Below are the code and all the weights of a small trained network. Each question names an input and a class and asks about switching units off, where a switched-off unit gives its printed mean instead of its output.

import numpy as np


def w(rows, s, z=0):
    codes = np.array(rows[::2]) - 128.0
    scale = np.full(codes.shape[1], s)
    scale[-1] = z or s
    return codes * scale


def f(y):
    return y / 2 * (1 + np.tanh(0.7978845608 * (y + 0.044715 * y**3)))


def log_softmax(a):
    a = a - a.max(-1, keepdims=True)
    return a - np.log(np.exp(a).sum(-1, keepdims=True))


def net(x, mask):
    res = np.array(x, float).reshape(1, 5) / 4 @ E
    y = f(res @ A[0][:, :-1].T + A[0][:, -1])
    res = res + np.where(mask, y, B[0][:, -1]) @ B[0][:, :-1]
    return log_softmax(res[-1] @ U[:, :-1].T + U[:, -1])


A, B = {}, {}
E = w([
[86,166,161,67,176,190,123,168,126],'x0',
[202,95,155,89,247,138,92,138,145],'x1',
[106,202,142,70,113,44,120,136,95],'x2',
[192,172,42,84,144,112,43,82,94],'x3',
[60,39,161,97,139,87,91,126,171],'x4',
],0.014)
A[0] = w([
[55,192,111,124,35,121,155,219,92,114],'N1',
[163,172,129,58,190,126,105,117,140,171],'N2',
[74,79,137,239,112,198,151,186,220,224],'N3',
[96,35,110,229,125,216,179,184,181,125],'N4',
[141,118,107,223,101,66,188,123,86,171],'N5',
[122,76,152,170,97,212,124,183,158,59],'N6',
[140,102,109,150,148,124,168,169,169,61],'N7',
[183,144,101,181,63,73,140,78,56,130],'N8',
[156,178,30,118,100,146,121,77,103,141],'N9',
[40,89,127,99,77,80,150,106,139,92],'N10',
[141,179,205,54,186,173,174,203,77,88],'N11',
[176,220,52,153,68,139,108,84,82,151],'N12',
[149,79,84,91,170,122,57,134,105,105],'N13',
[213,39,114,115,195,138,69,145,148,252],'N14',
[110,145,120,163,33,110,213,153,107,224],'N15',
[149,200,155,97,246,163,140,152,125,217],'N16',
],0.011,0.0042)
B[0] = w([
[24,174,158,67,102,127,98,173,141,220],'N1',
[227,194,114,143,232,82,104,159,129,195],'N2',
[106,4,219,102,107,194,166,148,2,250],'N3',
[133,4,213,114,102,196,209,174,52,240],'N4',
[133,146,85,188,78,87,203,128,230,201],'N5',
[184,63,185,141,133,152,190,149,14,187],'N6',
[152,114,104,170,144,158,96,153,73,149],'N7',
[93,162,38,220,79,117,132,190,169,209],'N8',
[158,176,153,176,46,221,72,110,108,197],'N9',
[109,148,229,72,71,83,122,70,178,203],'N10',
[179,221,160,102,219,138,202,213,182,214],'N11',
[162,190,91,168,56,182,103,77,47,221],'N12',
[202,93,94,87,155,68,62,88,138,180],'N13',
[225,27,65,107,188,74,132,69,75,229],'N14',
[33,108,99,161,73,133,197,185,148,229],'N15',
[166,212,162,84,243,134,132,175,94,218],'N16',
],0.0093,0.02)
U = w([
[132,95,102,211,77,43,195,113,187,36],'0',
[205,62,78,97,178,42,83,52,132,43],'1',
[208,174,67,146,99,174,51,49,72,232],'2',
[49,173,224,44,92,55,124,112,167,188],'3',
[151,244,166,72,222,117,198,187,142,222],'4',
[71,206,103,142,71,125,162,138,92,2],'5',
[119,10,199,147,130,182,209,161,86,128],'6',
],0.012,0.0058)

Each question gives the input, the list of numbers given to net, and the class t.
The units are the neurons (one row each of A and B). Each row of codes is followed by its name. A weight is (code - 128) times the scale printed after its matrix; where a second scale follows, it is the last column's (A, B and U).
mask holds one flag per neuron, in row order. A switched-off neuron (its flag False) gives its mean, the last column of its row in B, instead of its output. The means were averaged over made-up inputs and are rounded, as every weight is.
A unit's drop is (log p(t) with every unit on - log p(t) with that unit switched off) / (log p(t) with every unit on - log p(t) with every unit switched off).
The circuit of an input: a set's keep is (log p(t) with only the set's units on - log p(t) with every unit switched off) / (log p(t) with every unit on - log p(t) with every unit switched off). Starting from the 12 units with the biggest drops (on a tie, the unit counted first), units are removed one at a time, each time the one whose removal leaves the highest keep (on an exact tie, the one counted first), for as long as the keep stays at least 0.8.
units of the circuit, in order: the units of the circuit, biggest drop first
unit that matters most: the unit with the biggest drop
top k neurons: the k neurons with the biggest drops, biggest first
drop when u is switched off: that unit's drop, to one decimal
input [-6,-7,-2,1,3], class 0: unit that matters most -> N5
input [-4,2,7,-1,1], class 0: units of the circuit, in order -> N16, N3
input [-6,0,3,-4,5], class 3: units of the circuit, in order -> N10, N14
input [1,-8,-2,7,5], class 5: top 2 neurons -> N14, N2
input [1,8,-5,7,-8], class 2: top 2 neurons -> N9, N12
input [-7,-6,8,-1,7], class 3: top 2 neurons -> N10, N1
input [-2,6,7,-1,3], class 4: top 2 neurons -> N16, N2
input [-6,0,6,3,7], class 1: top 3 neurons -> N1, N15, N13
input [6,-8,7,1,0], class 3: top 2 neurons -> N1, N10
input [-7,-4,8,0,-1], class 5: top 2 neurons -> N1, N12
input [0,8,5,1,4], class 1: top 2 neurons -> N14, N13
input [6,-6,-3,7,8], class 3: drop when N2 is switched off -> 0.0
input [8,-5,7,6,8], class 3: drop when N10 is switched off -> 0.1
input [3,-2,8,8,-6], class 2: units of the circuit, in order -> N12
input [8,4,0,-5,1], class 4: drop when N11 is switched off -> 0.2
